Below are the code and all the weights of a small trained network. Each question names an input and a class and asks about switching units off, where a switched-off unit gives its printed mean instead of its output.

import numpy as np


def w(rows, s, z=0):
    codes = np.array(rows[::2]) - 128.0
    scale = np.full(codes.shape[1], s)
    scale[-1] = z or s
    return codes * scale


def norm(h):
    return h / np.sqrt((h * h).mean(-1, keepdims=True) + 1e-5)


def f(y):
    return np.maximum(y, 0)


def log_softmax(a):
    a = a - a.max(-1, keepdims=True)
    return a - np.log(np.exp(a).sum(-1, keepdims=True))


def net(x, mask):
    res = np.array(x, float).reshape(1, 8) / 4 @ E
    u = 0
    for l in range(2):
        y = f(norm(res) @ A[l][:, :-1].T + A[l][:, -1])
        res = res + np.where(mask[u : u + 10], y, B[l][:, -1]) @ B[l][:, :-1]
        u += 10
    return log_softmax(norm(res)[-1] @ U[:, :-1].T + U[:, -1])


A, B = {}, {}
E = w([
[135,132,128,131,131,126,132,124,127,136,127],'x0',
[60,112,49,95,88,127,246,143,218,197,103],'x1',
[191,87,101,106,183,148,92,232,224,185,153],'x2',
[115,75,130,239,104,64,96,149,192,90,14],'x3',
[124,221,127,169,204,200,133,159,175,42,114],'x4',
[123,51,103,152,215,94,185,51,155,67,183],'x5',
[127,132,135,130,133,125,129,124,130,136,126],'x6',
[184,223,82,108,46,64,120,97,216,65,186],'x7',
],0.012)
A[0] = w([
[61,148,124,108,109,129,247,174,156,155,103,24],'0.n0',
[138,119,98,165,166,140,174,109,117,110,141,50],'0.n1',
[96,168,140,156,102,140,177,62,65,111,79,40],'0.n2',
[81,149,117,125,127,134,141,121,97,114,128,102],'0.n3',
[75,228,99,157,207,172,152,151,130,105,96,49],'0.n4',
[117,171,113,122,82,155,121,175,89,142,99,1],'0.n5',
[125,164,124,148,101,173,135,172,104,153,97,46],'0.n6',
[102,159,104,114,135,145,154,143,88,125,155,112],'0.n7',
[96,106,102,114,199,174,171,158,46,139,40,22],'0.n8',
[129,132,144,108,129,138,112,114,145,136,117,54],'0.n9',
],0.014,0.01)
B[0] = w([
[124,126,2,126,122,198,110,58,178,191,102,242],'0.n0',
[86,129,175,92,149,109,118,92,173,131,122,166],'0.n1',
[47,167,96,104,94,99,172,113,42,57,93,223],'0.n2',
[122,134,97,93,126,114,130,156,102,96,138,178],'0.n3',
[251,95,213,107,105,172,168,129,163,73,90,253],'0.n4',
[94,167,181,84,130,91,102,129,144,170,119,160],'0.n5',
[84,130,180,72,154,117,105,106,171,128,107,175],'0.n6',
[123,154,124,112,126,152,171,107,109,148,126,199],'0.n7',
[74,74,187,230,73,149,92,156,140,137,250,243],'0.n8',
[87,118,119,130,141,109,108,156,112,107,140,128],'0.n9',
],0.016,0.0065)
A[1] = w([
[140,50,114,86,72,44,127,103,56,216,134,35],'1.n0',
[171,240,92,132,61,63,141,104,191,95,196,2],'1.n1',
[116,91,120,143,211,86,179,70,100,93,169,31],'1.n2',
[116,90,127,142,219,96,196,99,170,122,156,42],'1.n3',
[183,99,102,112,225,131,103,254,185,191,160,2],'1.n4',
[99,110,135,228,133,69,118,139,157,122,11,59],'1.n5',
[83,81,174,124,234,165,153,146,63,192,71,100],'1.n6',
[103,210,176,119,86,143,85,184,118,200,85,55],'1.n7',
[183,167,161,154,208,110,10,127,10,89,141,26],'1.n8',
[120,165,151,49,175,194,169,114,70,167,219,41],'1.n9',
],0.018,0.0055)
B[1] = w([
[191,180,207,146,153,233,177,129,200,13,89,213],'1.n0',
[58,36,193,232,116,170,93,154,88,164,195,219],'1.n1',
[106,185,164,17,99,95,35,143,181,159,117,188],'1.n2',
[119,167,166,30,83,110,17,125,160,168,94,184],'1.n3',
[33,197,133,127,65,103,210,43,2,27,97,218],'1.n4',
[232,146,66,99,238,89,154,201,31,190,157,209],'1.n5',
[121,104,138,212,69,121,80,132,152,130,226,199],'1.n6',
[114,116,154,24,158,49,32,88,186,106,159,201],'1.n7',
[74,105,16,102,84,191,215,75,239,216,92,241],'1.n8',
[217,102,65,188,221,26,119,215,75,152,67,246],'1.n9',
],0.014,0.012)
U = w([
[70,46,163,233,97,149,77,150,118,167,230,222],'0',
[103,103,9,106,110,174,168,61,206,210,94,207],'1',
[53,186,113,100,93,70,175,78,31,49,113,207],'2',
[122,142,175,9,147,68,15,120,186,145,126,40],'3',
[222,114,71,138,228,74,134,204,68,170,114,2],'4',
[232,134,206,130,133,203,168,131,189,45,98,127],'5',
],0.014,0.00087)

Each question gives the input, the list of numbers given to net, and the class t.
The units are the neurons (one row each of A and B). Each row of codes is followed by its name. A weight is (code - 128) times the scale printed after its matrix; where a second scale follows, it is the last column's (A, B and U).
mask holds one flag per neuron, layer by layer. A switched-off neuron (its flag False) gives its mean, the last column of its row in B, instead of its output. The means were averaged over made-up inputs and are rounded, as every weight is.
A unit's drop is (log p(t) with every unit on - log p(t) with that unit switched off) / (log p(t) with every unit on - log p(t) with every unit switched off).
The circuit of an input: a set's keep is (log p(t) with only the set's units on - log p(t) with every unit switched off) / (log p(t) with every unit on - log p(t) with every unit switched off). Starting from the 12 units with the biggest drops (on a tie, the unit counted first), units are removed one at a time, each time the one whose removal leaves the highest keep (on an exact tie, the one counted first), for as long as the keep stays at least 0.8.
circuit, biggest first: the units of the circuit, biggest drop first
most important unit: the unit with the biggest drop
k most important neurons: the k neurons with the biggest drops, biggest first
top k neurons in layer l: the k neurons of layer l with the biggest drops, biggest first
input [-7,-5,4,1,0,3,6,1], class 1: circuit, biggest first : 1.n8
input [-7,-5,8,-8,-5,3,-3,2], class 2: 3 most important neurons : 1.n4, 0.n2, 1.n5
input [-8,2,0,8,-7,8,3,3], class 3: top 2 neurons in layer 1 : 1.n3, 1.n2
input [-2,0,-6,-1,-8,8,6,-7], class 3: 4 most important neurons : 1.n2, 1.n1, 1.n3, 1.n4
input [-4,2,7,-7,7,7,1,-2], class 2: 3 most important neurons : 1.n4, 0.n2, 1.n7
input [3,7,-4,0,-5,-2,6,-7], class 0: 2 most important neurons : 0.n8, 1.n8
input [2,7,4,-8,-5,5,-3,-1], class 4: 2 most important neurons : 1.n9, 1.n8
input [3,0,6,-3,6,-5,-3,-1], class 2: 3 most important neurons : 1.n4, 1.n0, 0.n2
input [0,1,-6,-8,-6,7,2,-6], class 4: top 3 neurons in layer 1 : 1.n9, 1.n7, 1.n4
input [6,2,2,8,-2,-2,-5,7], class 4: 3 most important neurons : 1.n5, 0.n8, 1.n6
input [6,4,-1,0,-8,1,-2,-6], class 5: top 2 neurons in layer 1 : 1.n0, 1.n1
input [-7,-4,-6,3,0,-6,-7,-6], class 0: top 4 neurons in layer 1 : 1.n4, 1.n6, 1.n2, 1.n3
input [-4,0,-1,-7,5,-1,2,8], class 0: 2 most important neurons : 1.n1, 1.n5
input [6,2,4,-1,-1,2,1,-7], class 0: most important unit : 0.n8
input [5,-4,5,8,1,-3,8,7], class 4: 3 most important neurons : 1.n5, 0.n8, 1.n6
input [6,-1,-4,1,-7,-8,8,-1], class 3: top 2 neurons in layer 1 : 1.n7, 1.n4
input [-5,3,7,-8,5,6,8,5], class 4: 2 most important neurons : 1.n9, 0.n7
input [-4,-7,6,6,-6,-1,-7,-4], class 1: top 2 neurons in layer 1 : 1.n8, 1.n9
input [7,-6,-4,-8,6,1,3,-5], class 4: 2 most important neurons : 1.n9, 0.n7
input [-4,-4,8,-8,-1,0,7,4], class 2: top 2 neurons in layer 1 : 1.n4, 1.n5
input [-7,-8,2,-5,-5,0,1,-7], class 1: top 2 neurons in layer 1 : 1.n8, 1.n1
input [-8,-5,-8,7,7,-7,2,8], class 0: 2 most important neurons : 1.n1, 1.n4
input [6,3,-3,-6,8,2,5,-4], class 5: most important unit : 0.n4
input [-3,6,-4,-8,-8,-7,-3,-4], class 4: top 2 neurons in layer 0 : 0.n7, 0.n4
input [4,-4,-6,7,0,-5,2,-1], class 4: 2 most important neurons : 1.n5, 1.n4
input [5,3,-1,6,-3,0,1,7], class 0: top 2 neurons in layer 1 : 1.n1, 1.n9
